Each row has two labels, one from each of two sets.
[-47.3  26.5   6.0 -19.9  30.6 -26.7 -17.4   1.3  -6.3  -6.6 -14.8   9.7
  -3.4 -34.3  17.9   7.0 -59.4  17.9 -43.8   1.8  -4.8 -11.8  10.7 -24.3
  29.1 -20.7  37.8  21.8  14.2  -8.7  -3.5   3.2  12.3  32.8  33.3  -9.5
  11.7 -17.7   2.0 -11.3  -2.1 -14.8 -19.7 -17.1  27.5   6.5  -4.4 -83.0
  -6.5  37.3   0.0   2.8] | S/z394
[-36.7  43.0  -9.1 -21.5 -17.4 -21.0  31.3 -21.5  10.1 -40.7  -0.6  17.7
  -7.5 -17.3  43.4  31.3  -6.2   5.8   1.8  -5.3  -7.8 -19.1  36.3 -32.2
  -2.8  10.7   7.1   2.5 -12.3 -10.4  -8.1  -0.1  -7.1  -2.4 -17.2 -27.8
   9.9 -22.7  17.6 -10.9 -12.9   7.4  -5.8 -22.9  -4.3  -9.7  14.5   8.6
  -6.8  -6.4  24.0  30.7] | W/z394
[-13.9  18.6  23.4   7.9  59.7  -9.7 -19.1   8.1  -6.4  29.8   5.7  -2.8
  -4.4  21.2  -7.3  -3.0 -25.7  27.7 -18.3  28.6  20.0  -9.4  -1.2 -23.7
  46.0 -48.2  27.9  21.0 -48.0  -8.6 -14.3 -12.8  22.7  22.0  24.0  -7.6
 -18.4 -16.0   1.3   8.9  -5.5   1.0 -13.6 -30.6   0.5 -12.1 -18.5  -6.7
  30.6  34.7   8.5   3.1] | S/z394
[-31.2  48.6 -15.2 -19.7 -24.4 -58.7   0.7 -16.9  21.2 -61.0  -7.9  27.5
  -3.8 -39.4  45.3  17.1 -18.2   3.9  -8.1   3.7 -20.7 -23.6  24.4 -10.3
  -2.9  21.0   4.9 -18.1  17.2  -1.4   4.2   7.2 -10.5 -12.4   1.7 -28.5
   8.1  -6.8  31.2   1.9   0.9   6.6   4.9 -12.8 -18.0  -1.7 -14.6   2.1
 -42.8  -2.0   6.3  16.4] | F/z394
[  2.6  -4.9  -5.3 -15.0  29.7   8.9 -18.7   0.6  69.2  33.2 -33.5  -2.7
  -4.9 -27.8 -25.1   6.5 -30.9  41.3 -31.4  -4.4  11.0 -16.7  13.2 -15.2
  16.2  -7.9  25.0  23.1  -5.7   6.7  20.2 -17.1  -0.5   5.7  63.6   0.5
 -12.6  -8.4 -10.4  -1.9   7.6 -12.6 -23.9   2.7   5.5  24.3 -19.6  -4.9
 -31.1  15.2   3.1 -25.9] | S/z394
[-46.4  62.1   5.4 -16.0  -3.0 -35.1 -45.7 -30.5  17.7 -55.2  25.5  21.6
  -0.4  21.8  66.7  14.7 -12.7  15.4   5.8  10.3  -4.0 -22.5  56.2 -28.5
  17.9 -14.2  -3.0 -12.8  31.0 -31.1 -42.0  12.3  23.4   4.5 -54.5 -33.8
  22.5 -35.1  58.7   9.7  -1.3  -4.6  -4.2 -60.9   3.2 -61.9   2.3  -6.9
  10.7  11.4  20.0  79.9] | W/z394
[-27.8 -20.3  10.1 -36.1 -33.4   9.4  46.5 -29.5  -3.4 -47.8  13.9  30.3
  -0.9  21.6  31.4 -11.2   0.1 -10.7  23.0 -21.7   3.0   0.8  10.8 -29.2
   0.8  19.8  16.5  13.5  12.1 -45.0  -2.1  27.6 -49.7  -7.0 -49.8 -14.7
  14.3   4.1  11.3 -23.8 -11.3  36.5  12.3 -12.4  11.7  13.2  -2.6  -3.1
   4.5  -4.4  26.5  53.2] | W/z41
[-20.1  12.8  20.1 -14.1  62.5   6.7 -34.9  -1.4   9.2  31.5 -49.6  -0.4
 -35.0  -8.5 -16.3   1.9 -40.3  24.5 -45.1  12.8   9.8  -6.9   0.6 -16.7
  39.6 -57.3  42.1  -0.7  15.2 -38.3 -15.6 -19.5  20.5  21.9  42.5  13.7
 -12.6  -9.1 -53.3  -3.1  26.1  -2.2 -17.1 -30.0  13.7   5.7 -24.2  -0.4
  10.7  21.1   8.3   4.1] | S/z394
[ -2.8   9.8   8.1   0.6  22.9 -18.7 -32.2   1.9  -5.5  37.4 -27.2   1.7
  10.7 -10.5   0.9  16.4 -24.2  25.6 -27.7  -6.5  13.0  -2.7  23.7 -19.8
  25.1 -18.7  19.1  40.0  -4.5   3.3   6.9 -40.4   7.8  -2.6  38.9   2.4
 -28.9  -5.2  -5.6   7.4  -3.4   2.3 -23.1 -25.2   6.5  -3.6 -26.7   5.6
  -4.5  16.1  -0.1   6.3] | S/z394
[-49.8  63.5  -6.4   1.9  30.9 -18.1  -5.3   6.2   4.5 -16.9   7.8  17.1
   9.4 -15.8  44.8  23.0 -45.6   7.1 -24.5  33.3  -0.5 -28.7  22.8  -9.4
  21.1 -26.5  38.8  14.9   7.2  14.9  -6.9  10.1  24.5  40.1   7.3 -20.3
   9.4  -4.0  17.4 -21.2  30.8 -42.3  -1.1 -18.7 -12.4 -16.1  -5.7  22.1
  -5.9  57.7 -10.1  29.8] | A/z394
[-12.8  21.8   4.0  11.9  68.4  -4.7 -21.9  10.5 -12.2  14.9 -11.0  10.6
  -7.8  -1.6  11.8  12.1 -27.6  37.0 -26.7   6.5  16.3 -19.0  36.4 -37.4
  49.5 -37.1  39.4  38.6 -15.1   5.4  -5.0 -26.6  11.8  12.3  38.2 -11.9
 -18.1 -49.3  -1.1   8.8  -2.6 -18.9 -24.2 -39.1  30.0  -0.4 -12.2  -1.7
   4.0  34.2  -7.6 -19.9] | S/z394
[-44.0  61.8 -18.7 -13.1 -13.7 -44.0  -9.8 -26.7  14.6 -69.9 -12.8  41.8
  10.0 -10.2  76.8  25.5 -28.6  -5.9   8.0  17.9 -17.4 -28.2  29.7   0.7
   3.7  -4.4  -3.2 -13.7  13.5  -2.4 -11.3  10.4  16.6  23.2 -18.8 -54.0
  27.0 -25.9  44.9  16.6  -8.0  20.0   4.8 -29.9  -9.8 -30.2  -8.1  -3.8
 -14.6  -1.6   0.4  38.5] | F/z394
[-32.9   7.5   5.6   1.8 -10.4  15.7  41.4 -15.4 -13.3 -38.1  19.6  32.5
  -0.9  36.2  41.1 -14.8  -5.5   5.6  25.1   0.6  14.2 -10.9  -1.4 -30.6
   3.5  16.5 -28.1   0.1  12.1  -7.9 -36.1  28.3 -10.8   1.2 -46.7 -28.6
  15.4   4.6  17.5  -9.1 -14.9  26.9  -1.8 -56.3   9.2   0.8   0.9   0.8
  12.7   7.8  17.5  50.4] | W/z41
[-34.7  29.3  21.1 -11.6  51.7 -11.5  -7.3   6.5  26.8  50.8 -24.5   7.9
  -5.2   5.5   0.9   8.1 -43.2  36.5 -30.4  19.0  34.2 -16.5  35.5 -16.0
  38.9 -43.9  40.4  31.2  11.5 -17.9 -17.9 -10.7   0.3  16.9  28.9 -16.7
  -5.9 -17.4  35.7 -19.2  23.8 -18.2 -21.3 -40.9   4.3  -4.9 -28.4 -17.6
  -3.2  48.3  26.3  28.6] | S/z394
[-46.3  46.9 -17.1 -11.9 -24.0 -37.8   4.3 -28.7  15.1 -72.4  11.1  14.9
  20.3  -9.2  75.2  22.7 -37.6  -6.4   5.1   5.6  15.3 -25.3   9.4   2.4
 -30.2 -12.5  -9.5  -6.7  11.9  -8.0 -14.8   1.5   2.1   9.2 -26.0 -34.5
  25.0 -23.3  39.3   6.4  11.5  19.5  14.2 -13.0  -4.9 -15.4  -0.7  -1.8
 -21.5   7.4  -2.0  30.4] | F/z394
[-37.8  17.9  21.8  -6.8   4.2  15.0  45.9  -7.6  -5.8 -49.1  33.2  20.3
   2.1  49.9  38.4  -1.1   9.0   0.3  26.3  -6.1  -7.3   7.6  76.2 -22.9
  11.6 -12.3  -5.1  10.7  21.2 -31.1  -9.2  36.6  23.3  11.5 -22.9 -20.8
  -6.4  -7.4  17.9  25.3   0.3  19.1  -0.6  -5.0  10.8 -11.4   3.8  -9.7
  18.7  38.3   9.0  54.8] | W/z41
[-22.9  24.3   7.1 -14.8  72.5 -20.8 -24.5  -4.1  18.6  14.5  -4.5 -21.2
  -6.7   7.1  10.8  14.8 -48.3  40.2 -25.5  32.3  13.7  -4.4  37.7 -30.1
  51.2 -47.8  47.2  30.6  19.3  -8.8 -15.9  -5.9  24.9  19.0  36.9 -27.0
  -0.8 -20.4  -0.9 -11.5   1.2 -35.6 -29.5 -49.0  14.0  -4.8 -11.5 -12.0
 -20.6  31.1  18.2  14.2] | S/z394
